Each row, then roughly how far along a hidden order it lies, from 0 to 9:
[ -9 -12  -4   1  -3   8  26  -7 -18   7  12   6 -24 -15  -4 -15   7  19
  -9  16  -5  -4  21  14 -25  -9  -2 -14   6  15 -16  11  10   4  -3] : 1
[-16  29  -4   5   0  13  22   7 -28   0  -4  -9   2 -18  -5  -3   4  26
  11  -7 -17   4  11   5  11  -2   1 -19 -11   6  -9   8  -1   2 -25] : 8
[-17   3  11  10  -2  -2  21  11  11   2   3  -8   5   4   4 -11   1 -10
 -12 -12 -17  13 -18 -42   3   3  -5  13  15  -3   7   9  31 -15  -2] : 4
[-10   2   3   3   0  -2  27  -4  12   6  13  -3 -18 -34  -5 -14  -4   5
 -27 -11 -15   5   4 -62  -8 -15  -5 -17 -36 -10 -15  20  35  11   2] : 3
[  2   7  14   0  -6  -2 -29 -19  25   6  30   5  11  10 -19   1  -2   9
  -2  -8  -9   2  -3  16  -4  -1  -5  -9  17  -6  -4  11  16 -17  12] : 3
[-12 -28  -3   8  -2   1  38 -16  18  -9   1   3 -14  30  16  -9   0  -4
   3  10 -13   4  -8  -3 -12  20  -7 -13 -13  -1   4 -13  22  -2  23] : 5
[ 15 -13   3 -16  -2   4 -45   8   6  -4  13   7  10  19 -21  29   0  -7
  -2  14  12  -6   0  41  25 -10   2  18   7   5  13  -6  13 -16  23] : 4
[  2  10   2  14   2   7 -28  -5 -32   4  -5  -1   8  13   0  -9   1   7
  11 -19  11  -1  11  55 -54   9   8 -10  22  13  -4   3 -24   0 -27] : 7
[-15  18  -3  -3  -6   2  30  12  -3   9 -14  -4   5 -20 -19   0  -4  12
  18   6   4   9  11 -31   1 -10  -4  12  -6 -16 -19   8   1  11 -41] : 4
[ -9 -11   1 -13   1   6   6  -1   5  -7   1   2 -26  11 -11   7   3  -3
 -10   6 -21  11  -7 -30  17 -13  -6  10  -7   7  18   4  56  -9  26] : 5
[-22 -16  -6  11   2  -2  -9  -8 -26   2 -17   0 -38  17  10  10   2 -22
  11   5  11   4  13  18 -20  -5   9 -18  -5  -9  -2   2   8   9   9] : 5
[  5   6   3  10  -3   6 -12 -14   9   6  17  -3  21 -23 -12  -3   3   6
  -6 -22  -7  -4   9  27   4  15  -2 -36 -13   0  -5   4 -17   2  21] : 5
[ -4  -2  -2  -1   2   5  19  -8   9  10 -24  -4   4 -23 -12  -4   1   6
 -26 -19 -19   6   1 -63  -2   5 -18  13   4   2   1   6 -14   8 -10] : 4
[  1  -5   3   8  -1  -1 -49 -18  -6   1  16   6  -1  22   9   6   8   3
   0   2  -1  -9   2  63 -15  11   5 -24  26   9   0   3  -6 -18  15] : 4
[-23   7  -7  -5  -9   4  19   2   7  -6 -19  -4  16  26 -15  12  -4  -3
  38  15  -1  15  -7  -2  23   9  -4  20 -10 -13  -4 -12  15  -2 -13] : 9
[  1 -12   7   7   0  -6  -6  -1 -12   3  23   3 -29 -23  34 -23  12   8
 -28   6  -6   2   3  38  22 -13   9  -5  17   7  -8  17  24  -3  16] : 0
[ -2   3   1  13  -7 -10   8   5  19   0  17   2   4   2  22  -9   9  -6
  16  21   8  -8   4  63  29  12   7 -12  -5 -14  -9   1  -7   4   9] : 1
[  2 -24   5   3  -4   3  -1  21  13  -3   8  -3   5   8 -15   9  -7 -33
 -19   0  16   9  -1 -39  -4 -16   4  11 -32 -11   3   2  33   6  21] : 4
[  6   0   4  -2  -7  11  -4  20 -15  -7  13  -6   3  10 -17  -5   1  22
  -4   2 -12  12  -6  29  -1 -14   3  25  15   9   2  -4  40 -18  -8] : 6
[ 10 -16   3  -5  -4  -8   8  19  31  -6  17   0   7 -16   2   5   2 -21
 -24  15   0   3  -9  -7  63 -10   2  27 -24  -8   8   1  24   6  28] : 1
[-16 -17   9   6  -1   4 -15   9   5  -1   3  -2 -15  -1  -8   3  11 -16
 -17  -2 -22   5  -5  21  18 -19   3  -4  21   7  15   7  53 -12  38] : 3
[  7 -11   2   2  -4   7 -26 -19  22  -7  13   5  40  34 -20  11  -4   0
   8  -3 -14   0  -5  35   8  18  -6 -15 -10   0   8  -4  14 -13  30] : 6
[  9  10   0  10  -1  -7   4 -13   8   4   5  -1  19 -16  19 -20   7  17
   7  -6  -9  -2  -2  47  -3  32  -2  -2  35   3  -3  -2 -40  -5 -13] : 3
[-17  20   1  -1  -9   0  29  -8   9   4   9  -2  -5 -29  -5 -13   2  30
   7   8 -26  16  -1  -2  20  -3  -8  11  12  -5 -17   9  16  -3 -22] : 4
[-10  11  -9  -9  -4   0 -15 -10  16  -6 -24   0  28  19 -19  23  -6   3
  39   7  -3   8  -8  -2  16  23 -10  17   9  -9   7 -17 -21  -4 -11] : 9
[ 11 -23 -12  -2   1  17  -7 -18 -11   1  -1   6   0  -2 -11  -1   6  13
 -10   9 -12 -16  16  12 -14  22 -10 -20  -1  23   4 -17 -24   3  12] : 6
[ 10 -13   0   5  -3  -2  25  22  -2  -1 -12  -8  11 -23  -5  -4  -4 -15
 -24  -5  11  14  -2 -36   9   1   4  32  -6  -5  -7   3   4  15  -6] : 4
[-17 -18  -5   8  -6  -3  46 -17   1   7  -4  -1 -25 -26  26 -31   6  17
 -12  15 -15  19  -5   7 -15   5  -7  28  30  -1 -17  11  11   7 -18] : 1
